Here is a tiny trained network, its code and every weight. The questions are about switching its units off for an input and a target symbol, where a switched-off unit gives its printed mean instead of its output.

import numpy as np


def w(rows, s, z=0):
    codes = np.array(rows[::2]) - 128.0
    scale = np.full(codes.shape[1], s)
    scale[-1] = z or s
    return codes * scale


def norm(h):
    return h / np.sqrt((h * h).mean(-1, keepdims=True) + 1e-5)


def f(y):
    return y / 2 * (1 + np.tanh(0.7978845608 * (y + 0.044715 * y**3)))


def softmax(a):
    e = np.exp(a - a.max(-1, keepdims=True))
    return e / e.sum(-1, keepdims=True)


def log_softmax(a):
    a = a - a.max(-1, keepdims=True)
    return a - np.log(np.exp(a).sum(-1, keepdims=True))


def net(x, mask):
    ids = ['βγεζηθμστψ'.index(c) for c in x.split()]
    T = len(ids)
    res = E[ids] + P[:T]
    u = 0
    for l in range(2):
        q, k, v = (norm(res) @ M[l].T for M in (Q, K, V))
        z = softmax(np.where(np.tri(T) > 0, q @ k.T / 3**0.5, -1e9)) @ v
        res = res + np.where(mask[u], z, O[l][:, -1]) @ O[l][:, :-1]
        u += 1
        y = f(norm(res) @ A[l][:, :-1].T + A[l][:, -1])
        res = res + np.where(mask[u : u + 8], y, B[l][:, -1]) @ B[l][:, :-1]
        u += 8
    return log_softmax(norm(res)[-1] @ U[:, :-1].T + U[:, -1])


Q, K, V, O, A, B = {}, {}, {}, {}, {}, {}
E = w([
[167,142,141,160,217,213,157,36,183,127,115,50],'β',
[161,137,191,185,186,146,208,111,173,123,152,104],'γ',
[112,100,80,244,157,152,176,75,179,162,56,141],'ε',
[131,93,154,207,133,167,163,113,108,67,114,74],'ζ',
[89,162,187,198,216,105,54,95,91,136,122,75],'η',
[105,143,156,83,102,173,140,29,111,120,123,203],'θ',
[241,165,175,143,179,195,210,141,147,100,76,130],'μ',
[120,151,157,218,87,132,132,112,208,53,120,152],'σ',
[193,187,130,174,46,153,101,139,108,137,145,101],'τ',
[226,1,95,48,84,149,52,126,147,167,184,175],'ψ',
],0.004)
P = w([
[179,195,165,96,37,87,118,132,188,2,45,140],'0',
[126,139,227,123,85,164,146,97,128,200,90,115],'1',
[111,133,198,139,106,169,140,85,141,188,107,113],'2',
[107,128,180,144,117,172,124,95,150,165,124,118],'3',
[113,125,163,154,130,170,121,102,143,150,136,120],'4',
[109,120,143,161,132,169,120,99,133,139,146,124],'5',
[105,115,128,169,142,163,121,104,128,132,159,126],'6',
[111,115,117,170,146,161,129,114,114,123,169,135],'7',
[105,116,103,165,142,158,126,117,112,119,178,141],'8',
[112,108,101,165,151,153,128,118,107,109,189,146],'9',
],0.0034)
Q[0] = w([
[191,161,68,163,145,174,74,64,112,99,254,152],'0.h1',
[119,132,180,99,92,219,191,8,118,100,118,243],'0.h1',
[96,138,62,137,185,132,153,45,114,52,149,167],'0.h1',
],0.0033)
K[0] = w([
[171,72,105,42,73,67,63,180,135,163,132,141],'0.h1',
[132,90,132,41,33,229,198,42,128,81,138,254],'0.h1',
[77,80,95,94,180,125,121,90,106,153,154,174],'0.h1',
],0.004)
V[0] = w([
[130,4,116,56,133,173,120,118,142,128,191,184],'0.h1',
[46,204,160,118,172,64,147,123,63,145,102,115],'0.h1',
[74,127,117,124,185,122,189,98,161,74,100,118],'0.h1',
],0.0036)
O[0] = w([
[53,200,171,148,184,201,58,135,162,150,80,26,63],'0.h1',
[228,188,61,110,84,98,131,2,89,57,183,142,6],'0.h1',
[195,140,125,30,53,112,174,107,184,85,107,81,142],'0.h1',
],0.0028,0.0014)
A[0] = w([
[142,86,84,157,88,131,114,174,121,189,155,196,78],'0.n1',
[185,192,90,82,77,53,150,150,184,56,63,173,2],'0.n2',
[132,64,62,137,159,98,190,163,208,74,131,161,30],'0.n3',
[183,156,41,89,92,1,174,224,176,40,56,38,54],'0.n4',
[184,63,143,36,119,98,96,162,183,193,102,122,51],'0.n5',
[178,128,80,119,46,129,172,130,147,35,108,142,136],'0.n6',
[190,180,120,91,68,115,144,127,130,99,142,106,120],'0.n7',
[102,143,87,140,167,141,117,196,159,108,143,68,155],'0.n8',
],0.0049,0.0028)
B[0] = w([
[127,112,122,112,164,61,148,63,111,66,153,121,147],'0.n1',
[171,120,151,181,124,73,116,185,177,106,78,102,180],'0.n2',
[70,136,160,144,150,157,109,151,216,160,125,80,127],'0.n3',
[219,97,177,224,52,115,44,3,142,230,69,106,163],'0.n4',
[173,137,106,73,78,100,69,109,164,52,156,159,110],'0.n5',
[90,120,190,174,203,152,96,169,147,123,73,53,252],'0.n6',
[79,115,184,191,172,177,65,122,139,166,116,161,150],'0.n7',
[95,152,206,133,181,182,122,111,145,200,137,90,139],'0.n8',
],0.0042,0.0015)
Q[1] = w([
[4,165,222,234,244,205,161,116,3,209,143,149],'1.h1',
[114,133,103,69,92,144,141,110,143,118,74,161],'1.h1',
[28,119,182,178,176,226,159,176,129,138,95,103],'1.h1',
],0.0051)
K[1] = w([
[146,57,113,96,146,124,51,132,136,130,152,136],'1.h1',
[119,119,110,112,96,155,142,107,119,175,155,148],'1.h1',
[141,2,162,66,104,169,67,160,186,113,85,184],'1.h1',
],0.007)
V[1] = w([
[187,123,87,119,97,5,158,203,163,7,83,138],'1.h1',
[124,101,74,38,109,159,57,100,133,70,184,185],'1.h1',
[22,165,103,41,81,208,151,114,96,104,110,241],'1.h1',
],0.0029)
O[1] = w([
[103,210,78,50,168,190,86,3,122,208,124,187,87],'1.h1',
[234,91,62,129,132,53,88,116,88,76,166,251,65],'1.h1',
[171,102,43,194,239,26,100,171,69,135,189,83,5],'1.h1',
],0.0028)
A[1] = w([
[34,178,221,108,84,220,92,112,167,159,48,61,192],'1.n1',
[67,117,94,8,172,176,128,221,228,171,26,51,2],'1.n2',
[148,162,159,137,187,124,144,98,119,137,90,184,116],'1.n3',
[67,251,169,89,125,173,108,122,208,174,17,135,63],'1.n4',
[60,169,173,104,170,225,106,168,198,226,2,54,113],'1.n5',
[50,136,211,113,87,173,146,88,124,128,126,72,145],'1.n6',
[135,141,167,178,194,100,179,199,221,183,117,18,147],'1.n7',
[187,135,128,6,31,75,162,121,202,57,109,150,18],'1.n8',
],0.006,0.0036)
B[1] = w([
[132,65,128,96,150,138,132,143,92,158,134,97,248],'1.n1',
[53,51,89,62,81,61,150,216,122,184,254,99,143],'1.n2',
[113,126,134,105,107,109,124,165,156,113,125,90,139],'1.n3',
[151,187,128,189,153,170,115,66,125,115,80,108,182],'1.n4',
[129,149,177,192,143,142,66,145,108,93,73,176,214],'1.n5',
[111,140,120,128,100,109,103,167,185,130,135,149,209],'1.n6',
[99,76,160,118,100,167,101,165,147,167,124,118,168],'1.n7',
[215,79,175,84,75,58,81,95,174,97,117,232,127],'1.n8',
],0.0085,0.016)
U = w([
[222,204,84,152,81,155,122,149,96,245,169,162,42],'β',
[131,199,102,49,172,189,111,17,167,192,152,92,175],'γ',
[128,66,153,151,118,139,246,69,15,50,140,87,134],'ε',
[128,156,162,168,108,192,82,112,126,139,2,112,201],'ζ',
[221,79,152,77,115,66,107,111,158,91,112,220,111],'η',
[146,102,18,157,146,100,170,91,175,175,55,155,83],'θ',
[37,201,163,190,70,99,119,160,204,30,182,157,5],'μ',
[93,177,133,89,204,26,102,94,120,144,124,95,109],'σ',
[192,192,106,76,158,143,193,184,153,93,95,110,142],'τ',
[75,46,145,74,109,125,148,192,132,211,194,80,91],'ψ',
],0.0045,0.0028)

Each question gives the input, a string of symbols that net reads in full, and the target symbol t.
The units are the heads (3 rows each of Q, K, V and O) and the neurons (one row each of A and B). Each row of codes is followed by its name. A weight is (code - 128) times the scale printed after its matrix; where a second scale follows, it is the last column's (O, A, B and U).
mask holds one flag per unit, layer by layer, with each layer's heads first. A switched-off unit (its flag False) gives its mean, the last column of its rows in O or B, instead of its output. The means were averaged over made-up inputs and are rounded, as every weight is.
A unit's drop is (log p(t) with every unit on - log p(t) with that unit switched off) / (log p(t) with every unit on - log p(t) with every unit switched off).
The circuit of an input: a set's keep is (log p(t) with only the set's units on - log p(t) with every unit switched off) / (log p(t) with every unit on - log p(t) with every unit switched off). Starting from the 12 units with the biggest drops (on a tie, the unit counted first), units are removed one at a time, each time the one whose removal leaves the highest keep (on an exact tie, the one counted first), for as long as the keep stays at least 0.8.
units of the circuit, in order: the units of the circuit, biggest drop first
unit that matters most: the unit with the biggest drop
k most important neurons: the k neurons with the biggest drops, biggest first
k most important neurons of layer l: the k neurons of layer l with the biggest drops, biggest first
input σ η ζ η, target ψ: 3 most important neurons -> 0.n6; 1.n5; 0.n8
input ψ θ θ θ, target γ: 4 most important neurons -> 0.n5; 1.n5; 1.n6; 1.n1
input β ψ τ γ ψ, target ψ: units of the circuit, in order -> 0.h1; 1.n2
input η η τ ε θ μ η η θ, target ψ: most important neuron -> 0.n6
input ζ ψ σ θ β ψ η θ, target ψ: units of the circuit, in order -> 1.n5; 1.h1
input ε θ θ θ τ μ ζ η η ε, target ψ: 4 most important neurons -> 1.n2; 0.n4; 1.n7; 0.n7
input θ ψ β μ β β ε τ γ, target ψ: 3 most important neurons of layer 1 -> 1.n5; 1.n4; 1.n6
input ζ γ η θ η μ θ η η η, target ε: 2 most important neurons -> 1.n6; 0.n6
input θ θ β γ η μ η, target ψ: units of the circuit, in order -> 0.h1; 1.n5; 1.n4
input ψ θ γ μ ζ ζ, target ε: 3 most important neurons -> 1.n6; 0.n5; 0.n6
input θ τ θ μ η η ε τ θ θ, target ε: units of the circuit, in order -> 1.n6; 1.h1; 1.n5; 1.n7
input ζ ζ γ ψ, target η: units of the circuit, in order -> 0.n5; 1.n8
input η τ η θ η μ τ, target ψ: 2 most important neurons of layer 0 -> 0.n6; 0.n7
input η τ ζ τ, target ψ: unit that matters most -> 0.n1
input ζ ε ζ ψ β η θ ζ ζ, target ε: units of the circuit, in order -> 1.n6; 1.h1; 1.n5
input ψ η η ε, target θ: 2 most important neurons -> 1.n5; 1.n1
input μ θ σ ζ τ β ζ θ θ, target μ: units of the circuit, in order -> 1.n1; 1.h1; 1.n5
input θ ψ θ, target η: 2 most important neurons -> 0.n6; 1.n4
input θ θ μ σ θ β η θ θ, target ε: 4 most important neurons -> 1.n6; 0.n6; 1.n5; 1.n4
input η ζ ψ η η τ τ η γ, target ψ: 3 most important neurons of layer 1 -> 1.n4; 1.n5; 1.n3
input η ψ μ θ β ζ θ μ θ σ, target μ: most important neuron of layer 1 -> 1.n1
input ε η θ μ μ γ σ η η, target μ: 2 most important neurons of layer 0 -> 0.n6; 0.n5
input θ θ η ζ θ, target μ: 4 most important neurons of layer 0 -> 0.n6; 0.n8; 0.n4; 0.n5
input θ η τ ψ η β ε ε ψ, target ψ: 2 most important neurons -> 0.n5; 1.n5
input ζ τ τ ζ θ θ θ τ, target μ: 3 most important neurons -> 1.n1; 0.n1; 0.n5
input η ψ θ γ β ζ τ, target β: 2 most important neurons -> 1.n1; 1.n5
input ζ ψ β ζ ζ θ, target γ: 3 most important neurons -> 1.n5; 0.n5; 1.n6
